Below is a small trained network, with its code and all its weights. Each question gives an input and a target symbol and asks what happens when units are switched off, that is, made to give their printed mean instead of their output.

import numpy as np


def w(rows, s, z=0):
    codes = np.array(rows[::2]) - 128.0
    scale = np.full(codes.shape[1], s)
    scale[-1] = z or s
    return codes * scale


def f(y):
    return np.maximum(y, 0)


def softmax(a):
    e = np.exp(a - a.max(-1, keepdims=True))
    return e / e.sum(-1, keepdims=True)


def log_softmax(a):
    a = a - a.max(-1, keepdims=True)
    return a - np.log(np.exp(a).sum(-1, keepdims=True))


def net(x, mask):
    ids = ['αβεμξψω'.index(c) for c in x.split()]
    T = len(ids)
    res = E[ids] + P[:T]
    q, k, v = (res @ M[0].T for M in (Q, K, V))
    z = softmax(np.where(np.tri(T) > 0, q @ k.T / 2**0.5, -1e9)) @ v
    res = res + np.where(mask[0], z, O[0][:, -1]) @ O[0][:, :-1]
    y = f(res @ A[0][:, :-1].T + A[0][:, -1])
    res = res + np.where(mask[1:25], y, B[0][:, -1]) @ B[0][:, :-1]
    return log_softmax(res[-1] @ U[:, :-1].T + U[:, -1])


Q, K, V, O, A, B = {}, {}, {}, {}, {}, {}
E = w([
[165,130,183,150],'α',
[119,66,148,1],'β',
[154,47,178,126],'ε',
[124,182,104,194],'μ',
[134,185,155,132],'ξ',
[62,175,35,102],'ψ',
[112,116,128,77],'ω',
],0.016)
P = w([
[151,113,93,164],'0',
[72,101,138,69],'1',
[169,133,83,134],'2',
[51,135,180,113],'3',
[174,142,78,124],'4',
[30,121,197,137],'5',
[180,147,76,115],'6',
[8,90,207,142],'7',
],0.016)
Q[0] = w([
[4,211,255,139],'H1',
[34,183,230,139],'H1',
],0.0048)
K[0] = w([
[44,94,169,206],'H1',
[10,121,178,91],'H1',
],0.011)
V[0] = w([
[126,13,254,186],'H1',
[126,98,104,171],'H1',
],0.0061)
O[0] = w([
[175,199,89,1,5],'H1',
[184,174,111,227,122],'H1',
],0.0085,0.0024)
A[0] = w([
[68,201,122,118,145],'N1',
[100,62,186,117,146],'N2',
[151,169,72,161,166],'N3',
[96,97,122,143,112],'N4',
[112,84,99,181,101],'N5',
[173,106,54,147,75],'N6',
[170,143,51,107,216],'N7',
[141,11,119,171,92],'N8',
[115,160,110,104,102],'N9',
[207,98,76,173,2],'N10',
[52,109,109,111,137],'N11',
[91,116,140,68,158],'N12',
[216,200,193,119,143],'N13',
[110,136,118,87,127],'N14',
[113,172,53,163,73],'N15',
[85,125,184,154,162],'N16',
[227,89,168,124,84],'N17',
[206,137,124,172,109],'N18',
[178,75,199,79,146],'N19',
[124,162,212,56,69],'N20',
[159,117,102,144,77],'N21',
[108,102,224,127,97],'N22',
[249,137,188,153,56],'N23',
[163,89,95,94,85],'N24',
],0.015,0.0067)
B[0] = w([
[190,174,129,49,222],'N1',
[131,85,113,191,205],'N2',
[107,209,193,180,186],'N3',
[111,148,118,108,174],'N4',
[143,122,119,111,192],'N5',
[21,95,129,39,167],'N6',
[107,32,24,219,186],'N7',
[140,173,98,116,177],'N8',
[145,184,140,137,147],'N9',
[158,168,70,8,153],'N10',
[127,107,192,165,251],'N11',
[211,157,155,151,227],'N12',
[152,128,180,151,158],'N13',
[142,198,149,144,174],'N14',
[123,191,133,77,197],'N15',
[164,1,42,141,199],'N16',
[99,175,164,21,158],'N17',
[188,122,203,84,156],'N18',
[121,177,103,112,206],'N19',
[101,108,124,140,199],'N20',
[79,163,121,27,139],'N21',
[31,117,51,143,177],'N22',
[40,29,227,169,154],'N23',
[140,167,104,137,150],'N24',
],0.008,0.011)
U = w([
[80,111,196,112,164],'α',
[193,132,100,104,252],'β',
[93,92,137,41,49],'ε',
[166,224,154,77,9],'μ',
[141,147,169,192,230],'ξ',
[33,140,137,118,87],'ψ',
[83,5,101,162,186],'ω',
],0.012,0.0026)

Each question gives the input, a string of symbols that net reads in full, and the target symbol t.
The units are the heads (2 rows each of Q, K, V and O) and the neurons (one row each of A and B). Each row of codes is followed by its name. A weight is (code - 128) times the scale printed after its matrix; where a second scale follows, it is the last column's (O, A, B and U).
mask holds one flag per unit, heads first, then neurons. A switched-off unit (its flag False) gives its mean, the last column of its rows in O or B, instead of its output. The means were averaged over made-up inputs and are rounded, as every weight is.
A unit's drop is (log p(t) with every unit on - log p(t) with that unit switched off) / (log p(t) with every unit on - log p(t) with every unit switched off).
The circuit of an input: a set's keep is (log p(t) with only the set's units on - log p(t) with every unit switched off) / (log p(t) with every unit on - log p(t) with every unit switched off). Starting from the 12 units with the biggest drops (on a tie, the unit counted first), units are removed one at a time, each time the one whose removal leaves the highest keep (on an exact tie, the one counted first), for as long as the keep stays at least 0.8.
circuit, biggest first: the units of the circuit, biggest drop first
top k neurons: the k neurons with the biggest drops, biggest first
drop of u: that unit's drop, to one decimal
input ω ψ β α ψ ε ξ ψ, target μ: circuit, biggest first => (H1; N1)
input ψ β α ψ ψ β, target ω: circuit, biggest first => (N2)
input ψ ψ ψ ε, target ω: top 2 neurons => (N2; N22)
input ψ ψ ξ ψ, target ω: circuit, biggest first => (H1; N16)
input α ε α ψ, target μ: top 2 neurons => (N1; N7)
input ψ ψ α, target α: circuit, biggest first => (N23; N17)
input ψ ψ ψ β, target ω: circuit, biggest first => (N2; N16)
input ψ ε ξ μ ξ ε α β, target μ: circuit, biggest first => (H1; N12)
input ε μ ψ ε ψ β, target μ: top 4 neurons => (N12; N14; N19; N7)
input β ψ ψ ε ψ ξ, target μ: top 2 neurons => (N1; N7)
input ψ ω ψ β ψ ψ ψ α, target ω: drop of N16 => 0.5
input ψ ξ ψ ψ β ψ ε ξ, target ω: drop of N22 => 0.2
input α ψ ε ψ ψ ε, target ω: drop of N16 => 0.3
input ε ψ β ψ ψ ψ ε ψ, target ω: circuit, biggest first => (N16)
